Below is a small trained network, with its code and all its weights. Each question gives an input and a class and asks what happens when units are switched off, that is, made to give their printed mean instead of their output.

import numpy as np


def w(rows, s, z=0):
    codes = np.array(rows[::2]) - 128.0
    scale = np.full(codes.shape[1], s)
    scale[-1] = z or s
    return codes * scale


def f(y):
    return y / 2 * (1 + np.tanh(0.7978845608 * (y + 0.044715 * y**3)))


def log_softmax(a):
    a = a - a.max(-1, keepdims=True)
    return a - np.log(np.exp(a).sum(-1, keepdims=True))


def net(x, mask):
    res = np.array(x, float).reshape(1, 6) / 4 @ E
    y = f(res @ A[0][:, :-1].T + A[0][:, -1])
    res = res + np.where(mask, y, B[0][:, -1]) @ B[0][:, :-1]
    return log_softmax(res[-1] @ U[:, :-1].T + U[:, -1])


A, B = {}, {}
E = w([
[14,127,129,123,113,156,163],'x0',
[93,78,243,64,157,99,64],'x1',
[126,127,128,127,129,126,126],'x2',
[115,253,155,114,161,67,150],'x3',
[93,107,48,124,46,14,69],'x4',
[189,116,187,124,10,101,241],'x5',
],0.0059)
A[0] = w([
[5,109,161,129,106,146,172,78],'N1',
[119,129,100,131,78,102,103,64],'N2',
[115,218,170,111,140,67,131,44],'N3',
[93,97,132,129,81,25,80,39],'N4',
[132,128,145,112,86,125,172,84],'N5',
[238,103,167,134,148,81,79,92],'N6',
[112,82,224,109,133,82,76,11],'N7',
[99,127,107,127,181,139,75,7],'N8',
[150,102,191,143,71,95,156,59],'N9',
[120,27,131,124,106,165,98,63],'N10',
[149,71,112,126,100,169,117,60],'N11',
[138,136,201,133,162,203,148,37],'N12',
[126,125,124,134,133,125,133,2],'N13',
],0.015,0.0079)
B[0] = w([
[199,181,142,80,56,93,55,252],'N1',
[159,146,113,88,181,149,189,166],'N2',
[61,102,205,215,97,100,185,207],'N3',
[142,80,141,37,177,175,199,237],'N4',
[89,164,87,148,215,118,75,184],'N5',
[156,174,146,55,59,100,72,251],'N6',
[164,145,3,246,109,173,134,238],'N7',
[87,136,122,113,206,93,65,176],'N8',
[99,104,118,143,195,139,54,219],'N9',
[81,130,215,185,104,122,166,233],'N10',
[68,182,156,169,131,50,186,170],'N11',
[124,91,109,31,181,133,221,248],'N12',
[79,132,165,66,134,79,134,95],'N13',
],0.023,0.0048)
U = w([
[150,106,141,44,187,157,209,78],'0',
[56,140,150,133,253,129,7,96],'1',
[80,142,212,181,108,98,179,93],'2',
[178,195,18,196,122,173,174,155],'3',
[140,109,169,115,126,151,100,250],'4',
[177,182,170,65,94,111,84,100],'5',
],0.0074,0.016)

Each question gives the input, the list of numbers given to net, and the class t.
The units are the neurons (one row each of A and B). Each row of codes is followed by its name. A weight is (code - 128) times the scale printed after its matrix; where a second scale follows, it is the last column's (A, B and U).
mask holds one flag per neuron, in row order. A switched-off neuron (its flag False) gives its mean, the last column of its row in B, instead of its output. The means were averaged over made-up inputs and are rounded, as every weight is.
A unit's drop is (log p(t) with every unit on - log p(t) with that unit switched off) / (log p(t) with every unit on - log p(t) with every unit switched off).
The circuit of an input: a set's keep is (log p(t) with only the set's units on - log p(t) with every unit switched off) / (log p(t) with every unit on - log p(t) with every unit switched off). Starting from the 12 units with the biggest drops (on a tie, the unit counted first), units are removed one at a time, each time the one whose removal leaves the highest keep (on an exact tie, the one counted first), for as long as the keep stays at least 0.8.
circuit, biggest first: the units of the circuit, biggest drop first
most important unit: the unit with the biggest drop
top k neurons: the k neurons with the biggest drops, biggest first
drop of u: that unit's drop, to one decimal
input [6,-1,4,1,-4,7], class 1: top neuron -> (N5)
input [-2,0,7,2,6,7], class 1: top 2 neurons -> (N9; N5)
input [8,-3,4,3,2,7], class 5: top 3 neurons -> (N1; N8; N7)
input [-1,-6,4,5,-1,-8], class 1: top 2 neurons -> (N8; N7)
input [-7,5,6,5,-5,1], class 5: top 3 neurons -> (N6; N4; N10)
input [-2,7,4,-8,-7,3], class 2: top 2 neurons -> (N10; N11)
input [-8,2,-7,-1,6,-5], class 5: top 2 neurons -> (N6; N12)
input [-6,1,3,-7,-1,6], class 2: top 3 neurons -> (N11; N10; N1)
input [5,4,3,5,-1,7], class 1: top 2 neurons -> (N9; N5)
input [3,7,-1,7,-1,8], class 1: top 2 neurons -> (N9; N5)
input [-4,8,-6,7,-2,-6], class 3: top 3 neurons -> (N7; N10; N9)
input [-5,-1,-5,1,-2,5], class 1: circuit, biggest first -> (N9; N5)
input [7,0,-6,1,-1,-6], class 5: drop of N1 -> 1.3
input [8,2,-7,2,-6,5], class 5: drop of N4 -> 0.2
input [-8,5,3,-2,-8,-6], class 0: most important unit -> N12
input [5,4,4,4,1,-4], class 5: drop of N10 -> 0.3
